Below are the code and all the weights of a small trained network. Each question names an input and a class and asks about switching units off, where a switched-off unit gives its printed mean instead of its output.

import numpy as np


def w(rows, s, z=0):
    codes = np.array(rows[::2]) - 128.0
    scale = np.full(codes.shape[1], s)
    scale[-1] = z or s
    return codes * scale


def norm(h):
    return h / np.sqrt((h * h).mean(-1, keepdims=True) + 1e-5)


def f(y):
    return np.maximum(y, 0)


def log_softmax(a):
    a = a - a.max(-1, keepdims=True)
    return a - np.log(np.exp(a).sum(-1, keepdims=True))


def net(x, mask):
    res = np.array(x, float).reshape(1, 8) / 4 @ E
    u = 0
    for l in range(4):
        y = f(norm(res) @ A[l][:, :-1].T + A[l][:, -1])
        res = res + np.where(mask[u : u + 5], y, B[l][:, -1]) @ B[l][:, :-1]
        u += 5
    return log_softmax(norm(res)[-1] @ U[:, :-1].T + U[:, -1])


A, B = {}, {}
E = w([
[99,119,152,140,119,98,102,133,127,144,160],'x0',
[173,81,70,137,254,77,89,185,145,125,102],'x1',
[146,153,132,156,122,133,121,123,107,130,124],'x2',
[77,139,148,76,108,107,101,147,197,168,74],'x3',
[149,112,50,135,119,154,106,145,177,184,180],'x4',
[194,45,178,66,51,101,64,213,105,119,155],'x5',
[118,115,118,95,144,130,147,131,140,125,129],'x6',
[188,130,190,130,149,52,181,124,240,110,167],'x7',
],0.0063)
A[0] = w([
[151,129,161,122,154,106,145,110,147,128,170,3],'L0N1',
[144,167,68,130,92,117,137,150,134,150,164,57],'L0N2',
[166,108,151,130,144,118,142,105,150,99,165,231],'L0N3',
[87,88,108,122,147,102,116,2,164,103,108,51],'L0N4',
[113,141,113,168,165,86,152,100,100,153,150,114],'L0N5',
],0.0092,0.0021)
B[0] = w([
[18,216,46,68,178,206,147,242,176,118,137,190],'L0N1',
[69,166,62,62,64,2,145,84,128,33,144,191],'L0N2',
[68,90,170,172,61,159,66,147,23,151,126,253],'L0N3',
[241,114,186,130,94,193,43,53,128,110,50,226],'L0N4',
[210,116,148,142,140,194,64,116,125,112,133,226],'L0N5',
],0.0062,0.0037)
A[1] = w([
[203,97,132,35,81,206,124,108,158,110,149,80],'L1N1',
[72,75,172,80,121,177,61,138,173,211,99,153],'L1N2',
[178,62,114,159,194,117,115,159,138,153,73,61],'L1N3',
[170,159,173,178,117,131,216,191,254,85,153,254],'L1N4',
[125,132,28,134,130,105,47,115,206,159,188,33],'L1N5',
],0.0065,0.00074)
B[1] = w([
[164,210,206,97,172,113,207,126,142,204,76,219],'L1N1',
[192,42,220,255,207,241,191,141,60,74,194,254],'L1N2',
[65,157,187,147,163,106,240,94,42,219,164,223],'L1N3',
[42,85,88,149,74,245,53,205,20,115,64,202],'L1N4',
[101,171,78,64,91,155,197,51,201,59,183,234],'L1N5',
],0.0064,0.0044)
A[2] = w([
[210,173,183,145,130,31,155,82,132,172,102,118],'L2N1',
[113,164,193,78,153,57,78,175,98,240,161,43],'L2N2',
[111,216,92,163,153,117,176,25,203,168,58,1],'L2N3',
[96,84,207,174,178,82,114,111,54,70,70,118],'L2N4',
[81,116,90,149,254,23,115,167,147,174,129,86],'L2N5',
],0.0061,0.00098)
B[2] = w([
[111,148,145,68,138,192,198,143,195,145,191,153],'L2N1',
[98,154,203,100,80,110,2,95,195,180,85,163],'L2N2',
[162,130,197,161,171,129,91,100,139,122,176,211],'L2N3',
[156,174,4,110,110,122,171,146,233,93,203,254],'L2N4',
[43,114,124,176,99,72,146,54,58,244,75,156],'L2N5',
],0.0092,0.0058)
A[3] = w([
[97,136,130,93,54,168,184,111,225,99,169,5],'L3N1',
[80,139,138,102,139,193,113,172,133,95,151,164],'L3N2',
[254,60,180,22,88,68,95,147,122,133,125,128],'L3N3',
[104,188,178,177,144,119,133,86,90,182,247,165],'L3N4',
[124,187,209,193,62,106,228,56,113,138,161,225],'L3N5',
],0.0058,0.0015)
B[3] = w([
[163,148,55,176,108,49,161,107,145,111,72,224],'L3N1',
[57,176,105,88,212,200,117,104,84,95,107,199],'L3N2',
[224,154,114,185,165,135,53,63,122,95,143,178],'L3N3',
[142,112,190,122,127,90,158,254,138,125,132,247],'L3N4',
[136,53,122,114,148,71,132,164,125,174,145,255],'L3N5',
],0.0099,0.0066)
U = w([
[254,149,221,180,198,177,31,70,126,117,142,192],'0',
[67,107,204,128,110,41,249,160,54,236,58,103],'1',
[19,219,76,89,126,247,65,188,62,125,121,152],'2',
[167,181,126,104,153,141,185,192,142,116,153,217],'3',
[158,171,62,59,130,65,192,90,193,43,150,6],'4',
[185,163,126,116,154,171,179,207,144,150,127,110],'5',
[165,76,125,180,167,153,148,170,112,69,103,90],'6',
],0.0068,0.0021)

Each question gives the input, the list of numbers given to net, and the class t.
The units are the neurons (one row each of A and B). Each row of codes is followed by its name. A weight is (code - 128) times the scale printed after its matrix; where a second scale follows, it is the last column's (A, B and U).
mask holds one flag per neuron, layer by layer. A switched-off neuron (its flag False) gives its mean, the last column of its row in B, instead of its output. The means were averaged over made-up inputs and are rounded, as every weight is.
A unit's drop is (log p(t) with every unit on - log p(t) with that unit switched off) / (log p(t) with every unit on - log p(t) with every unit switched off).
The circuit of an input: a set's keep is (log p(t) with only the set's units on - log p(t) with every unit switched off) / (log p(t) with every unit on - log p(t) with every unit switched off). Starting from the 12 units with the biggest drops (on a tie, the unit counted first), units are removed one at a time, each time the one whose removal leaves the highest keep (on an exact tie, the one counted first), for as long as the keep stays at least 0.8.
circuit, biggest first: the units of the circuit, biggest drop first
most important unit: the unit with the biggest drop
k most important neurons: the k neurons with the biggest drops, biggest first
k most important neurons of layer l: the k neurons of layer l with the biggest drops, biggest first
input [2,4,-4,3,7,-8,-1,-3], class 0: circuit, biggest first	L2N3; L0N4
input [5,-6,4,4,-4,8,-6,-2], class 0: circuit, biggest first	L3N3
input [0,-6,6,-2,4,-7,7,5], class 0: 3 most important neurons	L0N4; L2N3; L0N5
input [-6,-2,-2,-3,5,-6,8,4], class 0: 2 most important neurons	L0N4; L2N3
input [4,4,1,-5,5,6,3,8], class 2: 3 most important neurons	L0N1; L1N4; L0N4
input [-3,-1,4,-3,-6,-6,-1,-2], class 0: 4 most important neurons	L0N5; L2N3; L0N4; L1N3
input [-5,1,5,8,-8,6,7,-5], class 4: circuit, biggest first	L2N4; L1N4
input [-4,-1,4,1,8,5,-6,2], class 4: 2 most important neurons	L0N2; L1N5
input [8,-1,6,-8,-8,6,-5,2], class 4: 2 most important neurons	L2N4; L1N2
input [1,-5,-3,-3,0,3,2,2], class 1: circuit, biggest first	L3N5; L1N1
input [-2,-6,4,0,3,3,3,0], class 1: 2 most important neurons	L2N4; L3N5
input [-5,-7,6,2,-2,4,2,1], class 1: 3 most important neurons of layer 0	L0N4; L0N5; L0N3
input [-1,-3,-4,-4,-4,0,-1,5], class 2: 2 most important neurons	L0N1; L3N2
input [8,-1,8,4,-6,1,2,-3], class 3: 2 most important neurons	L1N2; L0N2
input [-1,8,3,4,0,5,6,4], class 1: most important unit	L2N5
input [3,-1,-3,0,0,6,-2,1], class 0: 2 most important neurons of layer 1	L1N3; L1N5
input [-5,1,2,-4,8,-3,8,1], class 4: circuit, biggest first	L0N2; L1N5
input [-2,8,6,-2,1,-6,-2,-5], class 1: circuit, biggest first	L1N3; L2N5
input [3,7,7,-4,-3,6,-8,-2], class 1: circuit, biggest first	L1N3; L1N2
input [7,8,-1,1,-3,-6,4,-5], class 1: 2 most important neurons of layer 1	L1N3; L1N4
input [5,0,-8,-5,-1,-8,-7,1], class 0: circuit, biggest first	L0N4
input [-5,-8,5,3,5,0,1,3], class 1: circuit, biggest first	L2N4; L3N5
input [-7,8,6,-6,8,-5,4,4], class 1: circuit, biggest first	L1N3; L2N5
input [-7,-8,-4,-2,2,8,-4,-1], class 0: 2 most important neurons of layer 1	L1N3; L1N5
input [7,4,5,-1,7,-5,-5,-2], class 4: 3 most important neurons	L1N5; L0N2; L1N2
input [1,0,-2,-6,-6,0,-8,0], class 4: 2 most important neurons of layer 2	L2N4; L2N3
input [-2,-5,4,-8,-1,-7,-1,8], class 2: 3 most important neurons of layer 1	L1N4; L1N3; L1N1
